Moves between points:
v: Z339->Z720, Z952->Z445, Z586->Z663, Z445->Z570, Z555->Z541, Z264->Z912, Z941->Z477, Z657->Z577, Z912->Z965, Z790->Z89, Z328->Z915, Z883->Z80, Z714->Z426, Z564->Z948, Z666->Z553, Z20->Z345, Z110->Z62, Z196->Z26, Z577->Z997, Z26->Z271, Z642->Z811, Z485->Z100, Z808->Z196, Z871->Z939, Z639->Z473, Z434->Z807, Z68->Z214, Z720->Z930, Z702->Z217, Z189->Z564, Z288->Z628, Z915->Z227, Z214->Z483, Z730->Z582, Z724->Z555, Z968->Z20, Z41->Z46, Z483->Z84, Z481->Z434, Z128->Z888, Z663->Z764, Z103->Z117, Z424->Z288, Z325->Z128, Z345->Z36, Z426->Z667, Z267->Z639, Z233->Z702, Z329->Z652, Z425->Z657, Z465->Z883, Z123->Z233, Z965->Z871, Z80->Z137, Z604->Z481, Z61->Z907, Z836->Z114, Z651->Z790, Z554->Z918, Z62->Z339, Z117->Z189, Z469->Z463, Z541->Z96, Z640->Z604, Z477->Z554, Z104->Z123, Z907->Z642, Z922->Z854, Z851->Z296, Z383->Z41, Z463->Z267, Z82->Z808, Z226->Z351, Z910->Z724, Z460->Z226, Z812->Z383, Z997->Z183, Z100->Z460, Z804->Z325, Z36->Z231, Z652->Z139, Z921->Z424, Z362->Z61, Z628->Z316, Z139->Z922, Z542->Z804, Z667->Z851, Z582->Z651, Z222->Z649, Z587->Z941, Z570->Z666, Z137->Z16, Z17->Z68, Z114->Z586, Z46->Z324, Z227->Z222
m: Z217->Z854, Z339->Z965, Z952->Z542, Z586->Z267, Z930->Z939, Z445->Z804, Z264->Z425, Z941->Z883, Z918->Z16, Z912->Z657, Z790->Z851, Z564->Z790, Z939->Z183, Z666->Z128, Z351->Z271, Z20->Z445, Z110->Z264, Z196->Z288, Z26->Z628, Z807->Z649, Z642->Z554, Z485->Z82, Z808->Z424, Z871->Z997, Z434->Z222, Z68->Z604, Z720->Z871, Z702->Z922, Z189->Z651, Z214->Z481, Z730->Z714, Z968->Z952, Z41->Z586, Z231->Z553, Z483->Z434, Z481->Z227, Z663->Z639, Z271->Z316, Z84->Z807, Z103->Z730, Z345->Z570, Z233->Z139, Z329->Z910, Z123->Z652, Z965->Z577, Z89->Z296, Z604->Z915, Z61->Z941, Z836->Z469, Z651->Z667, Z554->Z137, Z62->Z912, Z117->Z582, Z640->Z328, Z477->Z80, Z104->Z329, Z553->Z888, Z907->Z477, Z922->Z541, Z811->Z918, Z383->Z114, Z82->Z921, Z226->Z26, Z460->Z196, Z812->Z836, Z100->Z808, Z36->Z666, Z652->Z724, Z362->Z587, Z139->Z555, Z854->Z96, Z948->Z89, Z582->Z426, Z764->Z473, Z587->Z465, Z570->Z325, Z324->Z764, Z17->Z640, Z114->Z463, Z46->Z663
j: Z217->Z460, Z649->Z267, Z339->Z362, Z586->Z329, Z930->Z907, Z555->Z921, Z918->Z651, Z96->Z288, Z790->Z445, Z564->Z20, Z939->Z477, Z666->Z912, Z351->Z214, Z196->Z640, Z577->Z465, Z26->Z604, Z807->Z586, Z888->Z577, Z316->Z227, Z642->Z117, Z871->Z941, Z639->Z724, Z434->Z114, Z720->Z61, Z702->Z100, Z296->Z325, Z189->Z968, Z288->Z328, Z214->Z812, Z41->Z104, Z231->Z339, Z483->Z383, Z481->Z836, Z128->Z657, Z663->Z652, Z271->Z481, Z84->Z41, Z325->Z425, Z345->Z110, Z267->Z910, Z233->Z485, Z965->Z587, Z89->Z570, Z80->Z714, Z473->Z555, Z651->Z952, Z554->Z582, Z16->Z667, Z541->Z424, Z477->Z730, Z553->Z965, Z907->Z103, Z922->Z808, Z811->Z189, Z851->Z804, Z226->Z68, Z460->Z17, Z183->Z80, Z997->Z883, Z36->Z62, Z628->Z915, Z139->Z82, Z854->Z196, Z948->Z345, Z667->Z542, Z764->Z139, Z222->Z463, Z570->Z264, Z324->Z233, Z137->Z426, Z46->Z123, Z227->Z469
o: Z217->Z351, Z649->Z473, Z339->Z907, Z952->Z264, Z586->Z139, Z930->Z811, Z445->Z912, Z555->Z288, Z264->Z587, Z941->Z582, Z918->Z89, Z657->Z883, Z96->Z316, Z912->Z941, Z790->Z666, Z328->Z469, Z883->Z426, Z714->Z542, Z564->Z36, Z939->Z918, Z666->Z871, Z351->Z84, Z20->Z62, Z110->Z362, Z196->Z481, Z577->Z80, Z26->Z434, Z807->Z764, Z888->Z183, Z316->Z649, Z642->Z564, Z485->Z17, Z808->Z604, Z871->Z554, Z639->Z541, Z434->Z663, Z68->Z383, Z720->Z642, Z702->Z226, Z296->Z888, Z189->Z345, Z288->Z227, Z915->Z463, Z214->Z41, Z730->Z952, Z724->Z424, Z968->Z110, Z41->Z233, Z231->Z930, Z483->Z46, Z481->Z586, Z128->Z997, Z663->Z922, Z271->Z807, Z84->Z324, Z103->Z968, Z424->Z915, Z325->Z577, Z345->Z339, Z426->Z804, Z267->Z555, Z233->Z460, Z329->Z82, Z425->Z465, Z465->Z714, Z123->Z100, Z965->Z477, Z89->Z553, Z80->Z667, Z604->Z114, Z61->Z117, Z473->Z96, Z836->Z329, Z651->Z570, Z554->Z790, Z16->Z296, Z62->Z61, Z117->Z20, Z469->Z910, Z541->Z628, Z640->Z836, Z477->Z651, Z104->Z485, Z553->Z939, Z907->Z189, Z922->Z26, Z811->Z948, Z851->Z128, Z383->Z123, Z463->Z724, Z82->Z640, Z226->Z483, Z910->Z921, Z460->Z214, Z183->Z16, Z812->Z104, Z997->Z137, Z100->Z68, Z804->Z657, Z36->Z720, Z652->Z808, Z921->Z328, Z362->Z103, Z628->Z222, Z139->Z196, Z854->Z271, Z948->Z231, Z542->Z425, Z667->Z325, Z582->Z445, Z764->Z854, Z222->Z639, Z587->Z730, Z570->Z965, Z324->Z217, Z137->Z851, Z17->Z812, Z114->Z652, Z46->Z702, Z227->Z267
i: Z649->Z807, Z952->Z968, Z586->Z41, Z445->Z20, Z555->Z139, Z264->Z110, Z941->Z61, Z918->Z811, Z657->Z912, Z96->Z854, Z912->Z62, Z790->Z564, Z328->Z640, Z883->Z941, Z714->Z730, Z939->Z930, Z666->Z36, Z196->Z460, Z577->Z965, Z26->Z226, Z807->Z84, Z888->Z553, Z316->Z271, Z808->Z100, Z871->Z720, Z639->Z663, Z434->Z483, Z296->Z89, Z288->Z196, Z915->Z604, Z730->Z103, Z724->Z652, Z481->Z214, Z128->Z666, Z663->Z46, Z271->Z351, Z424->Z808, Z325->Z570, Z426->Z582, Z267->Z586, Z329->Z104, Z425->Z264, Z465->Z587, Z965->Z339, Z89->Z948, Z80->Z477, Z604->Z68, Z473->Z764, Z836->Z812, Z651->Z189, Z554->Z642, Z16->Z918, Z469->Z836, Z541->Z922, Z640->Z17, Z477->Z907, Z553->Z231, Z922->Z702, Z851->Z790, Z463->Z114, Z82->Z485, Z910->Z329, Z183->Z939, Z997->Z871, Z804->Z445, Z652->Z123, Z921->Z82, Z628->Z26, Z139->Z233, Z854->Z217, Z542->Z952, Z667->Z651, Z582->Z117, Z764->Z324, Z222->Z434, Z587->Z362, Z570->Z345, Z137->Z554, Z114->Z383, Z227->Z481
y: Z217->Z231, Z649->Z16, Z339->Z460, Z952->Z329, Z586->Z651, Z930->Z351, Z445->Z652, Z555->Z325, Z264->Z82, Z941->Z604, Z918->Z807, Z657->Z424, Z96->Z888, Z912->Z808, Z790->Z663, Z328->Z465, Z883->Z915, Z714->Z469, Z564->Z46, Z939->Z271, Z666->Z922, Z351->Z930, Z20->Z123, Z110->Z485, Z196->Z965, Z577->Z288, Z26->Z871, Z807->Z918, Z888->Z96, Z316->Z183, Z642->Z483, Z485->Z110, Z808->Z912, Z871->Z26, Z639->Z851, Z434->Z554, Z68->Z61, Z720->Z226, Z702->Z36, Z296->Z473, Z189->Z41, Z288->Z577, Z915->Z883, Z214->Z907, Z730->Z836, Z724->Z804, Z968->Z104, Z41->Z189, Z231->Z217, Z483->Z642, Z481->Z477, Z128->Z541, Z663->Z790, Z271->Z939, Z84->Z811, Z103->Z812, Z424->Z657, Z325->Z555, Z345->Z233, Z426->Z463, Z267->Z667, Z233->Z345, Z329->Z952, Z425->Z921, Z465->Z328, Z123->Z20, Z965->Z196, Z89->Z764, Z80->Z227, Z604->Z941, Z61->Z68, Z473->Z296, Z836->Z730, Z651->Z586, Z554->Z434, Z16->Z649, Z62->Z100, Z117->Z383, Z469->Z714, Z541->Z128, Z640->Z587, Z477->Z481, Z104->Z968, Z553->Z854, Z907->Z214, Z922->Z666, Z811->Z84, Z851->Z639, Z383->Z117, Z463->Z426, Z82->Z264, Z226->Z720, Z910->Z542, Z460->Z339, Z183->Z316, Z812->Z103, Z997->Z628, Z100->Z62, Z804->Z724, Z36->Z702, Z652->Z445, Z921->Z425, Z362->Z17, Z628->Z997, Z139->Z570, Z854->Z553, Z948->Z324, Z542->Z910, Z667->Z267, Z582->Z114, Z764->Z89, Z222->Z137, Z587->Z640, Z570->Z139, Z324->Z948, Z137->Z222, Z17->Z362, Z114->Z582, Z46->Z564, Z227->Z80

In the rows, 61 stands for zero.

The rows follow the links: the fewer symbols apart two points are, the more alike their rows tend to be.

Each row is also shifted at random along 10 hidden directions that mean nothing.

Each row, then its point:
[  34   57   60   46   59   49   57   60   61   76   63   68   60   50   61   60   67   58   55   51   70   75   65   64   53   69   41   68   62   74   73   69   65   63   64   60   55   66   53   61   75   61   67   61   63   45   82   55   66   70   50   82]; point Z100
[  64   60   59   50   74   55   56   62   65   67   67   55   56   69   73   67   52   58   59   59   85   71   67   60   60   60   55   80   56   60   61   72   56   66   61   47   69   58   54   65   67   64   71   54   56   62   74   67   75   67   69   71]; point Z214
[  56   50   73   64   58   72   53   62   42   63   54   58   64   67   58   70   66   83   66   70   45   73   67   78   91   60   61   58   68   54   46   62   80   69   67   63   54   75   51   56   62   70   57   58   65   60   79   51   59   77   51   48]; point Z233
[  69   63   47   48   68   56   59   58   73   64   64   64   57   68   61   51   58   55   46   63   73   56   58   46   51   65   49   69   50   61   71   63   43   65   65   51   82   56   59   61   58   62   53   60   57   64   52   60   68   45   59   56]; point Z82
[  44   61   56   52   62   55   59   63   53   59   55   56   52   66   69   61   67   72   55   54   63   61   62   58   68   57   70   65   68   67   57   54   60   63   70   58   58   70   68   67   63   73   58   63   60   58   61   58   72   75   52   67]; point Z20
[  56   57   68   51   54   63   44   68   59   68   66   72   66   65   61   51   64   53   61   76   61   81   48   69   66   68   36   63   42   58   60   62   73   71   59   54   66   61   48   62   59   58   62   52   68   60   90   47   59   48   52   54]; point Z541
[  62   70   67   86   55   45   72   59   75   46   71   71   61   55   59   56   62   57   72   51   64   71   62   70   57   51   56   55   56   44   64   61   61   50   61   64   52   65   51   62   63   56   75   61   65   51   51   67   58   56   75   71]; point Z851
[  61   69   60   64   57   63   67   60   65   63   56   55   64   51   62   56   55   49   71   60   74   63   59   64   46   66   58   55   59   70   72   62   60   59   48   66   58   42   50   69   63   57   74   60   60   66   58   63   51   59   78   67]; point Z80
[  69   56   68   80   69   60   71   52   71   63   64   56   62   51   58   68   58   56   61   49   65   67   70   71   61   60   66   63   71   57   58   69   57   57   62   64   57   63   54   67   73   55   69   58   56   54   61   74   64   69   78   62]; point Z807
[  87   74   52   37   56   77   51   65   42   51   45   49   65   69   60   58   56   68   71   83   50   43   50   45   58   55   76   52   63   73   51   53   73   65   51   65   62   52   66   61   39   64   56   58   64   89   52   61   42   46   57   43]; point Z325
[  53   63   80   59   60   63   63   61   52   64   60   60   51   57   56   70   56   69   77   59   61   73   74   77   74   58   65   57   71   58   53   68   77   60   61   57   59   67   38   70   67   62   77   54   63   61   83   63   57   78   71   64]; point Z483
[  62   68   53   66   67   42   62   55   65   58   63   56   59   60   63   59   66   67   52   53   73   85   62   65   59   50   60   68   68   66   57   71   50   60   77   62   58   76   52   68   69   63   68   54   58   48   63   78   71   72   62   71]; point Z96
[  66   63   72   72   69   66   65   57   63   62   51   53   51   48   64   65   52   43   65   45   73   46   69   61   44   62   66   58   72   71   58   60   68   65   52   63   57   43   65   86   70   55   70   61   63   64   56   75   54   60   88   65]; point Z764
[  58   61   64   44   64   59   47   66   56   59   57   69   68   70   68   67   64   63   58   67   57   54   42   55   58   58   63   62   61   70   58   56   64   63   61   62   61   75   71   56   57   59   55   63   61   63   72   56   68   61   37   66]; point Z183
[  51   50   55   75   59   69   73   59   60   69   65   48   64   53   60   67   59   55   60   49   51   55   69   63   57   66   70   58   69   66   63   55   58   52   53   66   51   44   72   59   62   57   58   65   56   59   54   60   60   72   65   60]; point Z61
[  20   48   41   69   59   71   63   74   80   69   77   53   69   65   69   46   55   31   48   73   64   70   43   54   53   73   51   70   39   56   73   50   38   59   50   48   78   31   73   61   54   57   50   55   54   67   58   47   74   47   62   42]; point Z137
[  80   59   67   74   51   70   66   58   57   58   64   58   60   57   51   61   60   65   70   62   49   61   70   69   75   58   72   50   61   51   59   58   66   58   58   66   54   57   53   59   58   65   63   65   61   63   53   57   50   65   72   51]; point Z730
[  66   63   56   50   55   64   57   62   66   67   60   61   66   55   52   61   64   68   62   75   52   63   67   54   64   64   58   60   59   61   60   64   57   61   62   66   68   73   56   49   60   58   55   60   59   61   61   60   54   55   55   62]; point Z604
[  39   66   58   53   62   52   66   56   67   61   44   76   57   48   55   50   65   57   45   53   56   52   56   58   41   72   45   53   63   66   79   66   50   62   67   75   73   69   55   62   70   60   55   66   68   47   46   58   57   49   47   67]; point Z26
[  47   56   53   82   67   59   68   48   72   57   72   59   62   64   55   56   62   62   46   50   57   48   61   51   58   57   66   59   60   51   65   56   45   55   63   55   62   56   71   58   55   57   48   67   55   63   37   65   65   52   63   48]; point Z921
[  56   57   62   64   64   58   58   69   60   61   64   59   61   60   69   66   61   52   62   55   67   72   59   66   62   58   69   68   62   66   54   62   59   58   61   60   54   57   70   65   68   63   66   59   58   56   70   63   71   72   64   69]; point Z89
[  71   62   59   55   63   63   58   62   60   65   66   58   68   58   58   70   57   55   62   63   66   63   65   57   57   59   62   66   60   67   60   75   63   58   56   63   58   51   61   50   63   57   63   61   57   63   65   69   54   57   68   64]; point Z481
[  54   58   63   58   56   81   56   66   50   67   47   40   59   53   64   57   55   57   66   67   58   76   61   74   73   68   75   54   71   75   54   54   64   69   58   67   59   53   53   81   65   65   70   53   59   67   71   58   54   81   70   49]; point Z296
[  77   61   59   60   71   57   58   54   70   61   64   60   53   65   63   66   55   52   48   49   76   52   66   53   52   61   62   70   54   59   64   65   51   63   60   52   66   50   69   72   62   62   60   67   56   59   49   66   66   54   69   61]; point Z836
[  67   68   45   50   58   52   64   68   57   71   73   52   64   54   60   63   58   56   69   65   72   94   67   64   57   55   55   70   69   70   55   77   68   53   65   53   61   53   42   53   63   58   73   44   57   58   88   72   62   67   71   72]; point Z351
[  77   58   70   72   63   63   64   56   64   64   55   54   64   53   62   62   61   61   64   55   65   79   61   79   67   65   60   58   67   65   63   65   55   63   62   71   58   72   46   67   72   57   74   59   58   55   68   62   63   80   63   66]; point Z16
[  61   70   72   75   65   46   67   53   83   52   61   73   57   57   60   55   59   63   68   56   70   53   59   62   48   56   48   58   56   49   68   61   55   60   61   61   66   80   52   67   67   48   68   61   66   56   51   71   62   47   75   75]; point Z649

From each start, follow one symbol. Which point do you reach?
Answer with the point's name.
[  49   66   64   80   53   60   68   62   72   54   62   60   59   58   62   47   61   57   73   64   66   65   59   67   58   60   54   55   49   48   66   54   58   61   54   60   60   54   54   68   59   59   67   58   63   68   49   57   57   54   83   59]
i: Z651
[  75   60   48   51   60   56   62   66   73   68   66   60   68   60   62   59   66   58   55   66   68   80   59   58   62   63   52   71   50   64   70   67   41   59   65   60   68   67   56   49   67   61   61   59   55   55   63   57   71   65   52   70]
m: Z883
[  72   52   68   79   57   71   67   66   57   60   79   63   72   59   53   75   59   53   72   58   47   62   58   69   69   55   74   56   62   53   53   63   71   45   52   60   47   52   64   46   58   53   62   61   58   64   68   61   56   62   64   55]
j: Z582
[  71   70   68   60   61   66   57   56   59   51   52   56   52   63   57   60   53   67   62   65   60   59   63   63   66   56   71   57   65   58   54   60   62   66   65   63   65   67   52   75   57   61   66   60   62   67   54   66   52   56   69   52]
v: Z473
[  73   84   56   31   56   59   60   60   54   58   30   65   46   48   56   43   56   60   59   65   67   62   63   58   43   69   48   52   68   79   71   68   61   73   65   73   81   61   40   79   66   66   70   56   71   59   57   64   43   50   62   65]
m: Z541
[  65   55   68   78   59   66   63   54   68   62   67   64   68   57   50   64   58   59   61   62   51   66   60   69   64   63   57   56   59   53   62   64   59   57   59   67   58   62   50   56   61   52   63   59   58   56   62   64   55   57   63   54]
v: Z649
[  88   68   55   57   62   52   63   57   54   59   54   64   63   50   54   65   63   63   56   58   56   66   62   58   49   55   59   58   74   72   58   75   63   55   68   75   56   67   60   53   65   57   62   58   64   51   59   77   52   56   59   68]
o: Z271
[  83   79   60   23   57   63   53   70   51   61   46   68   64   59   63   64   55   57   75   74   69   54   57   53   50   61   58   59   57   78   65   68   70   63   52   69   65   58   53   55   59   60   71   60   64   73   72   60   48   56   57   74]
i: Z907
[  48   58   75   68   52   64   56   64   63   61   59   73   64   56   56   60   67   65   73   71   56   65   64   72   69   63   45   57   52   47   59   63   73   66   60   64   57   67   52   57   65   59   61   60   69   59   67   51   51   54   69   59]
y: Z651
[  52   70   66   36   65   58   45   59   58   55   47   69   63   68   62   67   61   69   59   69   66   50   55   52   59   61   61   63   57   69   59   64   63   68   62   68   65   80   61   60   59   60   60   67   64   66   62   61   57   54   47   68]
y: Z80
[  68   65   65   55   49   59   62   65   65   64   52   68   59   45   58   53   65   55   67   60   63   65   65   67   53   71   48   54   56   68   71   62   63   63   57   74   56   61   53   66   70   60   69   65   68   50   61   53   52   63   63   77]
m: Z426
[  60   63   60   63   47   59   58   65   73   72   82   69   76   52   51   58   62   48   69   71   57   64   59   51   48   62   43   62   47   57   66   64   72   52   48   60   51   50   62   45   53   44   60   60   60   62   71   62   50   39   67   68]
v: Z227
[  39   65   51   61   45   62   68   66   64   69   62   61   62   50   54   38   64   50   66   65   60   69   57   62   55   69   49   50   52   63   76   55   57   60   54   60   63   47   47   61   57   60   61   56   60   64   59   48   52   53   67   55]
y: Z921
[  81   63   68   66   57   67   65   59   49   55   62   61   57   59   51   67   55   71   74   64   46   54   67   64   66   55   66   52   70   52   47   61   82   57   59   59   57   56   55   59   51   57   63   57   65   67   66   67   47   54   69   50]
m: Z922
[  48   70   61   70   61   50   63   52   68   58   55   62   55   50   58   51   67   61   56   48   68   55   65   60   49   59   56   55   64   63   66   58   57   64   64   65   55   65   61   74   64   58   63   65   65   54   47   67   58   56   71   68]
o: Z424
[  58   65   45   55   52   68   66   69   53   60   56   50   61   63   61   48   60   66   69   78   58   74   62   62   66   60   55   59   60   60   61   56   61   63   59   59   68   49   53   56   52   67   57   50   63   69   61   53   56   60   67   50]
y: Z233
[  89   68   65   52   48   69   59   73   55   59   54   71   60   54   58   48   56   52   78   74   59   60   55   65   52   66   47   49   54   61   65   56   81   63   45   62   65   45   47   64   54   56   68   54   71   70   73   51   44   44   70   55]
o: Z871
[  76   51   67   63   64   70   60   58   61   68   57   58   63   58   62   60   63   58   62   57   60   51   58   65   66   67   65   57   65   67   62   55   60   66   56   59   59   62   61   67   65   61   55   63   56   66   67   53   66   69   58   57]
o: Z941
[  89   46   58   86   58   82   68   52   57   80   59   42   77   40   47   63   56   52   60   62   46   77   60   79   65   74   56   48   74   71   62   68   66   59   52   76   50   45   46   60   67   47   66   54   57   58   74   64   47   70   71   42]
y: Z183
